Here is a tiny trained network, its code and every weight. The questions are about switching its units off for an input and a class, where a switched-off unit gives its printed mean instead of its output.

import numpy as np


def w(rows, s, z=0):
    codes = np.array(rows[::2]) - 128.0
    scale = np.full(codes.shape[1], s)
    scale[-1] = z or s
    return codes * scale


def norm(h):
    return h / np.sqrt((h * h).mean(-1, keepdims=True) + 1e-5)


def f(y):
    return np.maximum(y, 0)


def log_softmax(a):
    a = a - a.max(-1, keepdims=True)
    return a - np.log(np.exp(a).sum(-1, keepdims=True))


def net(x, mask):
    res = np.array(x, float).reshape(1, 2) / 4 @ E
    u = 0
    for l in range(3):
        y = f(norm(res) @ A[l][:, :-1].T + A[l][:, -1])
        res = res + np.where(mask[u : u + 3], y, B[l][:, -1]) @ B[l][:, :-1]
        u += 3
    return log_softmax(norm(res)[-1] @ U[:, :-1].T + U[:, -1])


A, B = {}, {}
E = w([
[179,118,82,220,157,2,137,166,77,184],'x0',
[227,173,80,210,227,87,78,118,181,77],'x1',
],0.0097)
A[0] = w([
[101,91,187,148,144,85,149,169,99,224,5],'0.n0',
[178,134,107,81,138,189,92,90,182,32,163],'0.n1',
[125,150,185,104,54,254,168,157,175,166,170],'0.n2',
],0.0073,0.0013)
B[0] = w([
[123,228,128,51,106,157,101,145,154,143,191],'0.n0',
[98,163,245,143,118,104,112,173,83,70,239],'0.n1',
[151,73,121,183,130,79,190,177,88,96,254],'0.n2',
],0.012,0.0089)
A[1] = w([
[104,145,62,126,177,221,132,119,194,134,27],'1.n0',
[57,104,132,255,106,198,229,196,84,36,249],'1.n1',
[147,182,177,218,163,85,81,112,190,49,135],'1.n2',
],0.0058,0.0018)
B[1] = w([
[88,136,58,116,225,174,139,117,120,63,128],'1.n0',
[192,125,124,134,114,103,140,6,106,177,250],'1.n1',
[87,138,118,116,184,174,151,138,118,47,207],'1.n2',
],0.014,0.011)
A[2] = w([
[71,161,85,87,79,94,112,106,135,206,160],'2.n0',
[115,119,106,100,103,117,135,120,142,154,9],'2.n1',
[142,79,2,146,169,118,115,133,123,100,171],'2.n2',
],0.0095,0.0014)
B[2] = w([
[143,134,190,76,140,83,161,196,186,147,255],'2.n0',
[140,152,134,133,195,197,98,118,255,35,162],'2.n1',
[93,108,149,153,173,131,51,197,175,159,210],'2.n2',
],0.014,0.0051)
U = w([
[157,25,182,163,68,63,194,2,60,172,222],'0',
[122,187,177,12,116,75,176,207,179,192,168],'1',
[112,170,215,167,187,134,149,77,73,27,149],'2',
[94,96,69,227,217,126,15,193,179,113,203],'3',
[123,79,70,148,74,223,83,65,190,151,2],'4',
[134,93,38,116,106,93,46,78,102,182,6],'5',
[23,109,68,93,87,205,140,89,112,192,31],'6',
[108,110,23,194,61,172,120,137,138,205,1],'7',
],0.008,0.003)

Each question gives the input, the list of numbers given to net, and the class t.
The units are the neurons (one row each of A and B). Each row of codes is followed by its name. A weight is (code - 128) times the scale printed after its matrix; where a second scale follows, it is the last column's (A, B and U).
mask holds one flag per neuron, layer by layer. A switched-off neuron (its flag False) gives its mean, the last column of its row in B, instead of its output. The means were averaged over made-up inputs and are rounded, as every weight is.
A unit's drop is (log p(t) with every unit on - log p(t) with that unit switched off) / (log p(t) with every unit on - log p(t) with every unit switched off).
The circuit of an input: a set's keep is (log p(t) with only the set's units on - log p(t) with every unit switched off) / (log p(t) with every unit on - log p(t) with every unit switched off). Starting from all 9 units, units are removed one at a time, each time the one whose removal leaves the highest keep (on an exact tie, the one counted first), for as long as the keep stays at least 0.8.
circuit, biggest first: the units of the circuit, biggest drop first
k most important neurons: the k neurons with the biggest drops, biggest first
drop of u: that unit's drop, to one decimal
input [5,4], class 3: circuit, biggest first -> [0.n1, 2.n2]
input [8,0], class 1: circuit, biggest first -> [0.n0, 0.n2, 0.n1, 2.n0]
input [-8,-6], class 0: circuit, biggest first -> [0.n2, 1.n1]
input [2,-8], class 1: most important neuron -> [0.n0]
input [1,3], class 3: circuit, biggest first -> [0.n1, 1.n1, 0.n2]
input [1,1], class 3: 3 most important neurons -> [0.n1, 0.n2, 2.n2]
input [-7,0], class 0: 2 most important neurons -> [1.n1, 0.n2]
input [2,6], class 3: circuit, biggest first -> [2.n2, 0.n1]
input [8,-1], class 1: circuit, biggest first -> [0.n0, 0.n2]
input [2,1], class 3: 2 most important neurons -> [0.n1, 1.n1]
input [4,-6], class 1: drop of 1.n2 -> 0.0
input [1,2], class 3: drop of 1.n1 -> 0.1
input [4,4], class 3: drop of 0.n1 -> 0.2
input [-2,-1], class 0: drop of 1.n1 -> 0.1
input [-4,-7], class 0: most important neuron -> [0.n2]
